Below is a small trained network, with its code and all its weights. Each question gives an input and a target symbol and asks what happens when units are switched off, that is, made to give their printed mean instead of their output.

import numpy as np


def w(rows, s, z=0):
    codes = np.array(rows[::2]) - 128.0
    scale = np.full(codes.shape[1], s)
    scale[-1] = z or s
    return codes * scale


def norm(h):
    return h / np.sqrt((h * h).mean(-1, keepdims=True) + 1e-5)


def softmax(a):
    e = np.exp(a - a.max(-1, keepdims=True))
    return e / e.sum(-1, keepdims=True)


def log_softmax(a):
    a = a - a.max(-1, keepdims=True)
    return a - np.log(np.exp(a).sum(-1, keepdims=True))


def net(x, mask):
    ids = ['αβεζηθλξστψω'.index(c) for c in x.split()]
    T = len(ids)
    res = E[ids] + P[:T]
    u = 0
    for l in range(2):
        r = norm(res)
        for j in range(3):
            rows = slice(3 * j, 3 * j + 3)
            q, k, v = (r @ M[l][rows].T for M in (Q, K, V))
            z = softmax(np.where(np.tri(T) > 0, q @ k.T / 3**0.5, -1e9)) @ v
            o = O[l][rows]
            res = res + np.where(mask[u + j], z, o[:, -1]) @ o[:, :-1]
        u += 3
    return log_softmax(norm(res)[-1] @ U[:, :-1].T + U[:, -1])


Q, K, V, O = {}, {}, {}, {}
E = w([
[72,73,159,71,155,141,170,149,99,31,151,173],'α',
[43,195,157,114,147,134,107,102,94,128,117,142],'β',
[95,153,116,100,86,171,156,49,148,149,157,144],'ε',
[93,119,126,42,153,125,96,115,51,185,140,117],'ζ',
[84,151,77,87,131,117,60,198,75,167,89,114],'η',
[99,121,3,134,130,67,155,150,168,46,110,202],'θ',
[96,179,94,72,87,192,136,175,181,38,82,127],'λ',
[102,168,19,143,221,181,139,185,134,88,184,79],'ξ',
[78,128,113,76,190,137,169,133,191,197,81,80],'σ',
[187,131,21,30,134,180,195,148,76,136,75,206],'τ',
[98,70,73,133,84,130,81,49,112,163,58,144],'ψ',
[154,165,145,244,148,138,165,124,148,180,44,253],'ω',
],0.0056)
P = w([
[171,198,178,142,26,43,167,188,128,194,178,152],'0',
[119,202,175,185,66,116,217,200,53,146,154,115],'1',
[101,175,151,162,76,97,242,176,59,131,139,121],'2',
[109,146,141,149,76,88,251,152,68,119,122,118],'3',
[92,142,117,131,79,88,240,125,83,119,116,128],'4',
[92,149,116,119,91,108,218,97,91,108,104,145],'5',
[82,142,99,117,99,121,193,99,107,114,99,136],'6',
[74,139,106,120,115,128,163,87,122,98,99,154],'7',
[74,138,85,99,135,146,135,97,117,104,91,143],'8',
[84,127,102,84,163,157,104,94,135,95,90,146],'9',
[91,113,87,77,189,167,86,93,152,82,82,132],'10',
[96,98,80,71,206,192,53,103,167,78,73,120],'11',
[102,75,69,57,223,214,33,91,176,83,74,108],'12',
[92,53,66,50,231,231,28,75,196,89,83,109],'13',
],0.0028)
Q[0] = w([
[143,140,175,165,94,144,151,95,132,143,170,158],'0.h0',
[75,157,121,109,142,125,135,95,115,132,104,192],'0.h0',
[134,113,195,144,126,142,133,102,160,118,173,135],'0.h0',
[133,133,134,109,141,136,75,106,93,144,127,128],'0.h1',
[86,137,88,142,98,162,104,80,80,146,83,133],'0.h1',
[163,145,141,93,101,110,114,147,153,155,145,138],'0.h1',
[85,115,69,49,153,126,178,109,111,126,110,111],'0.h2',
[200,94,191,254,90,45,145,163,138,115,116,91],'0.h2',
[124,150,70,121,151,112,150,133,136,159,85,166],'0.h2',
],0.0074)
K[0] = w([
[70,110,221,134,45,57,141,60,77,189,206,56],'0.h0',
[99,36,103,77,130,171,65,71,127,102,95,145],'0.h0',
[117,123,222,125,72,72,114,127,123,218,235,96],'0.h0',
[179,164,109,51,146,124,127,167,52,138,134,193],'0.h1',
[156,98,1,75,138,180,175,160,84,55,96,175],'0.h1',
[76,206,196,143,154,105,140,173,106,156,215,80],'0.h1',
[102,54,59,105,139,159,76,59,137,99,77,113],'0.h2',
[116,181,204,203,56,90,229,122,82,153,177,151],'0.h2',
[161,79,103,170,159,186,125,73,172,86,66,190],'0.h2',
],0.0045)
V[0] = w([
[90,4,149,99,90,75,188,124,145,133,138,95],'0.h0',
[100,134,104,113,124,118,146,157,147,203,159,109],'0.h0',
[139,73,181,79,154,111,90,46,118,135,149,117],'0.h0',
[177,169,121,94,198,170,123,139,123,65,169,151],'0.h1',
[107,168,200,133,148,111,175,157,192,149,141,190],'0.h1',
[139,64,125,192,133,118,89,100,196,69,108,84],'0.h1',
[36,124,101,109,240,137,165,203,220,189,152,85],'0.h2',
[163,188,85,174,132,184,220,177,209,106,138,188],'0.h2',
[168,180,160,48,184,95,142,185,67,127,173,147],'0.h2',
],0.0039)
O[0] = w([
[165,93,130,125,212,75,67,145,54,145,67,44,140],'0.h0',
[107,167,113,149,153,92,84,77,98,103,146,93,139],'0.h0',
[182,75,97,108,169,62,175,210,160,154,129,85,78],'0.h0',
[77,102,103,141,130,104,157,214,221,121,125,132,99],'0.h1',
[184,214,169,125,166,58,165,143,135,130,173,141,87],'0.h1',
[188,141,95,79,127,133,30,141,81,68,165,195,1],'0.h1',
[119,176,108,68,200,61,104,60,77,108,75,179,54],'0.h2',
[46,79,130,3,145,117,39,166,112,215,199,148,84],'0.h2',
[214,198,39,67,88,70,119,144,222,190,141,135,44],'0.h2',
],0.0036,0.0052)
Q[1] = w([
[163,151,109,59,118,88,129,169,132,154,154,94],'1.h0',
[2,50,121,171,112,238,204,70,100,180,18,96],'1.h0',
[210,132,175,187,103,110,155,144,104,149,143,113],'1.h0',
[224,148,157,120,135,44,88,169,169,160,162,118],'1.h1',
[199,78,154,164,119,101,56,137,141,65,149,82],'1.h1',
[135,114,139,114,183,133,100,101,179,132,111,94],'1.h1',
[105,57,105,174,167,162,118,81,95,120,72,132],'1.h2',
[131,172,105,56,122,126,154,135,167,148,136,117],'1.h2',
[12,140,130,177,120,231,169,95,137,159,73,119],'1.h2',
],0.0093)
K[1] = w([
[164,129,158,149,116,94,135,68,107,214,80,103],'1.h0',
[114,81,60,69,163,206,143,159,140,51,103,167],'1.h0',
[98,129,134,156,33,98,136,104,71,131,134,112],'1.h0',
[132,182,171,134,92,64,152,139,67,112,254,55],'1.h1',
[130,238,185,71,155,87,161,199,149,126,216,105],'1.h1',
[120,134,113,96,158,138,120,141,154,11,167,72],'1.h1',
[84,106,80,84,182,149,181,166,157,53,153,144],'1.h2',
[96,147,174,131,124,96,71,97,140,195,75,83],'1.h2',
[133,62,65,59,160,190,68,143,141,64,94,108],'1.h2',
],0.0067)
V[1] = w([
[67,167,138,174,3,95,97,149,179,41,98,120],'1.h0',
[184,164,39,183,117,109,163,156,55,186,76,241],'1.h0',
[147,111,191,120,62,168,146,72,74,201,33,199],'1.h0',
[117,105,212,225,228,107,78,155,154,146,136,204],'1.h1',
[114,86,63,116,165,84,154,185,75,23,114,211],'1.h1',
[212,49,148,114,135,194,233,94,75,182,106,221],'1.h1',
[127,214,106,132,180,183,173,169,140,71,202,89],'1.h2',
[130,179,188,32,129,174,120,198,133,121,34,117],'1.h2',
[131,157,109,105,102,169,32,91,179,195,104,29],'1.h2',
],0.0044)
O[1] = w([
[137,84,90,33,88,58,86,130,133,102,116,65,142],'1.h0',
[76,92,47,150,150,120,155,125,169,133,151,183,211],'1.h0',
[168,104,142,157,90,81,184,183,160,103,138,191,235],'1.h0',
[20,144,91,154,48,135,253,87,164,203,79,171,74],'1.h1',
[129,159,160,115,83,65,177,195,104,138,188,113,96],'1.h1',
[127,142,170,73,181,145,114,169,184,163,170,163,254],'1.h1',
[126,78,235,184,119,198,121,131,151,160,149,135,144],'1.h2',
[144,80,146,110,71,121,208,156,130,98,62,173,156],'1.h2',
[160,160,164,87,87,76,114,140,125,195,138,191,88],'1.h2',
],0.0056,0.0057)
U = w([
[153,122,151,68,173,90,76,237,170,170,236,175,211],'α',
[112,237,160,98,203,45,150,78,54,98,80,141,119],'β',
[173,117,167,142,153,32,194,181,87,177,165,31,2],'ε',
[213,122,69,158,71,36,71,68,88,98,80,178,128],'ζ',
[34,140,38,79,178,124,20,58,121,117,151,102,81],'η',
[138,165,211,165,142,212,20,74,126,193,175,128,79],'θ',
[136,55,162,198,145,205,145,136,75,36,89,71,188],'λ',
[71,154,71,103,75,40,119,187,61,139,195,70,118],'ξ',
[142,90,208,25,16,90,91,156,146,133,87,91,84],'σ',
[172,226,177,166,53,84,175,46,174,80,189,92,75],'τ',
[58,105,105,147,109,161,210,141,174,194,115,199,151],'ψ',
[255,186,135,159,213,79,137,117,206,141,75,37,99],'ω',
],0.0067,0.0024)

Each question gives the input, a string of symbols that net reads in full, and the target symbol t.
The units are the heads (3 rows each of Q, K, V and O). Each row of codes is followed by its name. A weight is (code - 128) times the scale printed after its matrix; where a second scale follows, it is the last column's (O and U).
mask holds one flag per head, layer by layer. A switched-off head (its flag False) gives its mean, the last column of its rows in O, instead of its output. The means were averaged over made-up inputs and are rounded, as every weight is.
A unit's drop is (log p(t) with every unit on - log p(t) with that unit switched off) / (log p(t) with every unit on - log p(t) with every unit switched off).
The circuit of an input: a set's keep is (log p(t) with only the set's units on - log p(t) with every unit switched off) / (log p(t) with every unit on - log p(t) with every unit switched off). Starting from all 6 units, units are removed one at a time, each time the one whose removal leaves the highest keep (on an exact tie, the one counted first), for as long as the keep stays at least 0.8.
units of the circuit, in order: the units of the circuit, biggest drop first
unit that matters most: the unit with the biggest drop
heads that matter: for each layer, one digit per head in row order, 1 if its drop is at least 0.15 and else 0, layers parted by /
input ψ λ ε, target σ: heads that matter	000 / 100
input ψ ψ ψ ψ ψ, target ζ: units of the circuit, in order	1.h2, 1.h0
input ε θ ε ζ ψ, target η: heads that matter	000 / 100
input ε β ψ λ θ, target η: heads that matter	010 / 101
input β α ψ η ψ η ζ β, target β: units of the circuit, in order	0.h1, 1.h2
input η ε ε ζ τ τ λ, target α: unit that matters most	1.h1
input ψ θ β σ ψ ζ ζ ε τ τ τ ζ, target α: heads that matter	000 / 010
input β ψ η ε ζ, target ε: heads that matter	011 / 101
input τ λ ψ θ ε, target η: heads that matter	010 / 100
input η α ε ξ ψ β, target θ: heads that matter	000 / 101
input σ ψ β ε β ε, target τ: units of the circuit, in order	1.h0, 1.h2
input β ψ ψ θ α ε ζ α β ζ, target ω: heads that matter	001 / 000
input ω η ε θ τ α, target α: heads that matter	001 / 010
input ξ ψ ε ψ τ β σ ζ ζ ε ψ θ β ε, target η: unit that matters most	1.h0
input τ ψ ζ ψ τ τ θ ψ ψ ψ ε ε β, target η: units of the circuit, in order	1.h0, 0.h1
input ψ ω α ε ψ ε σ, target λ: heads that matter	001 / 001
input σ ε τ τ ε θ λ η, target σ: units of the circuit, in order	1.h0, 0.h1
input ζ β ψ ψ ψ β ω β τ ω η, target ψ: heads that matter	000 / 000
input τ ζ τ ε θ, target α: heads that matter	001 / 010
input ψ ζ σ ε ψ τ ψ τ β ψ ψ λ η, target σ: unit that matters most	1.h0
input β τ ω θ α, target ψ: heads that matter	001 / 010
input θ ψ τ ε ψ ξ τ ψ α ζ ε, target λ: units of the circuit, in order	1.h2, 1.h0
input ψ ε ζ σ η ψ ξ ψ σ, target θ: units of the circuit, in order	1.h2, 1.h0
input ε ψ ψ ψ τ ψ λ ψ σ, target σ: units of the circuit, in order	1.h0, 0.h1
input β ψ τ θ η ξ, target θ: units of the circuit, in order	1.h2, 1.h0, 0.h2
